Each row has a name. Each question is about the rows just above it.

[ 4.89 -1.50  4.48  2.20  6.85  2.46 -1.53  0.04]  (6)
[-1.18  4.07 -4.45  0.54 -0.27 -2.48  0.78 -0.67]  (92)
[ 4.98 -4.59  4.54  0.63  2.91  3.08 -1.94  0.79]  (81)
[-1.75  7.82 -8.18 -3.69 -0.72 -3.69  1.40 -1.02]  (121)
[ 5.48 -2.73  6.21  2.07  5.55  2.72 -2.29  0.20]  (85)
[-3.00 -2.06 -2.93 -2.00 -3.51 -2.06  1.29  0.15]  (154)
[ 2.88 -1.59  3.31  1.28  5.32  2.30 -1.21  0.07]  (166)
Repeated in (121):
[-3.69]
The value that (154) holds more than once:
[-2.06]

[-6.40  0.83 -0.39  1.05 -1.44  2.14  0.83  0.87 -2.85] = (53)
[-1.14 -0.82 -0.09 -5.73 -5.41 -1.14 -2.34  2.97 -2.70] = (46)
[ 2.06 -1.72 -0.60 -0.24  3.63 -7.75 -0.24 -0.97 -0.24] = (138)
[ 0.03  0.03  0.20 -0.01  0.39  0.21  0.03  0.00 -0.02] = (127)
The value that (53) holds more than once:
[0.83]
The value that (138) holds more than once:
[-0.24]
Whose row is [ 0.03  0.03  0.20 -0.01  0.39  0.21  0.03  0.00 -0.02]?
(127)
Repeated in (46):
[-1.14]
[-1.14 -0.82 -0.09 -5.73 -5.41 -1.14 -2.34  2.97 -2.70] is in which row?
(46)

[-5.37  3.48  3.48  3.48 -3.48  3.48] -> (10)
[-6.47 -3.75  3.94 -1.05 -3.97  3.97] -> (134)
[-3.94 -2.60  1.85 -3.94 -3.94 -3.94] -> (16)
[-8.03 -7.91 -3.66 -0.04 -3.66 -8.03] -> (72)
[-5.42 -4.10  4.15  0.86 -3.54  3.54] -> (159)
[-8.03 -7.91  4.33  0.63 -5.73  5.73] -> (67)
[-5.07 -3.48  2.96 -3.48 -3.48 -3.48] -> (35)
Which value appears more than once in (16)?
[-3.94]
Repeated in (35):
[-3.48]
The row with [-8.03 -7.91  4.33  0.63 -5.73  5.73] is
(67)
The row with [-6.47 -3.75  3.94 -1.05 -3.97  3.97] is
(134)
Whose row is [-5.37  3.48  3.48  3.48 -3.48  3.48]?
(10)
Repeated in (10):
[3.48]
Whose row is [-3.94 -2.60  1.85 -3.94 -3.94 -3.94]?
(16)

[ 2.16  3.19  0.56  4.61  0.97 -1.89  4.71]  (79)
[-0.02  7.45  0.27  7.45  7.45 -5.07  7.45]  (86)
[-3.94  1.68  0.60  0.60  0.60  1.68  0.60]  (43)
[-0.41 -2.10 -2.10 -2.10  1.99 -2.10  0.92]  (101)
[-0.76  6.10 -2.99 -4.38 -0.76 -5.76 -0.76]  (61)
[ 3.06  4.91  1.21  4.94 -2.30  3.55  5.48]  (21)
[-1.35 -3.73 -0.39  3.20 -0.92 -6.07  0.70]  (167)
Where do [ 3.06  4.91  1.21  4.94 -2.30  3.55  5.48] appear?
(21)
Repeated in (101):
[-2.10]
Which value appears more than once in (61)?
[-0.76]
The row with [-0.41 -2.10 -2.10 -2.10  1.99 -2.10  0.92] is
(101)
Whose row is [-3.94  1.68  0.60  0.60  0.60  1.68  0.60]?
(43)
Repeated in (86):
[7.45]

[ 5.23  3.27  6.01  4.67 -5.08  4.67  4.67  4.67 -6.08  6.40 -0.69  2.70] = (123)
[ 4.53  3.02  4.54  6.75 -6.12  3.37  2.26  1.12 -5.40  6.27 -1.17  2.64] = (99)
[4.78 3.75 5.52 4.64 5.52 4.01 3.75 1.89 3.75 5.90 5.52 2.73] = (125)
Repeated in (123):
[4.67]
Whose row is [ 4.53  3.02  4.54  6.75 -6.12  3.37  2.26  1.12 -5.40  6.27 -1.17  2.64]?
(99)
Whose row is [ 5.23  3.27  6.01  4.67 -5.08  4.67  4.67  4.67 -6.08  6.40 -0.69  2.70]?
(123)
[4.78 3.75 5.52 4.64 5.52 4.01 3.75 1.89 3.75 5.90 5.52 2.73] is in which row?
(125)

[ 2.07 -3.50  3.85 -3.50 -3.50  0.96]  (15)
[ 7.18  2.63 -4.38  5.24  2.89 -4.51]  (11)
[ 0.58  0.58 -2.48  2.33 -4.27  3.95]  (110)
[ 2.07 -3.50  3.85 -0.36 -3.23 -3.23]  (78)
Repeated in (78):
[-3.23]
Which value appears more than once in (15)?
[-3.50]
Which value appears more than once in (110)?
[0.58]
The row with [ 2.07 -3.50  3.85 -0.36 -3.23 -3.23] is
(78)

